Below are the code and all the weights of a small trained network. Each question names an input and a class and asks about switching units off, where a switched-off unit gives its printed mean instead of its output.

import numpy as np


def w(rows, s, z=0):
    codes = np.array(rows[::2]) - 128.0
    scale = np.full(codes.shape[1], s)
    scale[-1] = z or s
    return codes * scale


def f(y):
    return y / 2 * (1 + np.tanh(0.7978845608 * (y + 0.044715 * y**3)))


def log_softmax(a):
    a = a - a.max(-1, keepdims=True)
    return a - np.log(np.exp(a).sum(-1, keepdims=True))


def net(x, mask):
    res = np.array(x, float).reshape(1, 8) / 4 @ E
    y = f(res @ A[0][:, :-1].T + A[0][:, -1])
    res = res + np.where(mask, y, B[0][:, -1]) @ B[0][:, :-1]
    return log_softmax(res[-1] @ U[:, :-1].T + U[:, -1])


A, B = {}, {}
E = w([
[173,77,155,79,81,254,152,103],'x0',
[228,117,136,69,78,149,122,150],'x1',
[137,170,207,69,177,72,153,134],'x2',
[182,157,94,136,89,101,133,151],'x3',
[121,113,83,96,135,139,116,184],'x4',
[149,190,44,121,171,133,145,57],'x5',
[131,131,98,52,90,104,176,81],'x6',
[132,170,58,144,128,179,177,94],'x7',
],0.0084)
A[0] = w([
[165,147,175,167,114,161,117,231,253],'n1',
[101,84,160,199,115,121,79,140,57],'n2',
[147,151,177,145,149,172,146,214,167],'n3',
[107,123,153,131,88,73,144,132,73],'n4',
[148,135,105,141,131,110,112,72,78],'n5',
[179,168,193,125,135,168,178,30,11],'n6',
[155,100,127,103,39,212,130,126,186],'n7',
[100,62,154,223,111,111,68,178,196],'n8',
[102,153,112,68,155,87,106,160,10],'n9',
[69,107,145,210,11,169,172,78,212],'n10',
[185,71,115,35,83,217,96,143,127],'n11',
[102,132,165,116,96,4,145,154,82],'n12',
[179,175,1,170,106,101,124,162,109],'n13',
[3,114,104,144,198,158,147,154,137],'n14',
],0.014,0.0026)
B[0] = w([
[118,146,129,109,112,253,99,91,210],'n1',
[84,175,77,138,131,86,71,156,193],'n2',
[135,160,100,151,65,178,100,95,179],'n3',
[160,128,83,103,186,136,91,130,163],'n4',
[96,141,176,151,117,167,150,159,146],'n5',
[63,163,119,149,104,154,2,143,185],'n6',
[195,71,142,75,145,175,167,125,231],'n7',
[89,171,182,93,125,180,7,109,241],'n8',
[184,71,132,119,169,92,183,126,170],'n9',
[204,127,125,135,104,219,196,107,212],'n10',
[231,84,122,91,159,203,150,132,246],'n11',
[181,44,128,46,181,117,106,156,234],'n12',
[71,189,136,198,43,197,147,97,218],'n13',
[127,133,107,195,73,76,253,133,219],'n14',
],0.015,0.013)
U = w([
[1,218,125,222,83,117,162,123,125],'0',
[109,91,116,119,199,37,177,198,4],'1',
[197,101,115,126,123,188,201,125,232],'2',
[101,139,153,90,167,141,68,160,92],'3',
],0.0092,0.0035)

Each question gives the input, the list of numbers given to net, and the class t.
The units are the neurons (one row each of A and B). Each row of codes is followed by its name. A weight is (code - 128) times the scale printed after its matrix; where a second scale follows, it is the last column's (A, B and U).
mask holds one flag per neuron, in row order. A switched-off neuron (its flag False) gives its mean, the last column of its row in B, instead of its output. The means were averaged over made-up inputs and are rounded, as every weight is.
A unit's drop is (log p(t) with every unit on - log p(t) with that unit switched off) / (log p(t) with every unit on - log p(t) with every unit switched off).
most important unit: the unit with the biggest drop
k most important neurons: the k neurons with the biggest drops, biggest first
drop when u is switched off: that unit's drop, to one decimal
input [5,3,8,-2,-4,1,4,-6], class 3: most important unit	n6
input [4,-8,5,-6,-1,-7,-4,-8], class 3: 2 most important neurons	[n8, n12]
input [5,-6,7,3,-3,6,0,-8], class 3: 2 most important neurons	[n6, n14]
input [-6,2,-4,0,-7,3,0,-4], class 3: 2 most important neurons	[n14, n12]
input [-6,-4,-3,6,-1,3,0,-6], class 3: 2 most important neurons	[n12, n8]
input [-7,-8,6,1,2,8,1,4], class 0: 2 most important neurons	[n13, n11]
input [-4,7,5,8,-8,4,4,-8], class 1: 2 most important neurons	[n8, n1]
input [-7,-2,0,-3,5,-7,0,1], class 3: 2 most important neurons	[n8, n12]
input [-6,-6,-6,2,-5,-4,-8,-6], class 3: 3 most important neurons	[n8, n12, n13]
input [-4,2,-1,-8,-3,-1,-5,-4], class 3: 2 most important neurons	[n13, n8]
input [-8,5,0,-4,-7,-4,-3,7], class 3: 2 most important neurons	[n14, n13]
input [-8,4,1,-6,-4,4,-3,-6], class 3: drop when n8 is switched off	0.6
input [1,-8,-4,8,4,-3,-5,-4], class 0: drop when n6 is switched off	0.0
input [0,-5,0,-7,6,3,-1,-8], class 0: drop when n11 is switched off	0.1
input [-7,1,0,-2,1,-8,3,7], class 1: most important unit	n11
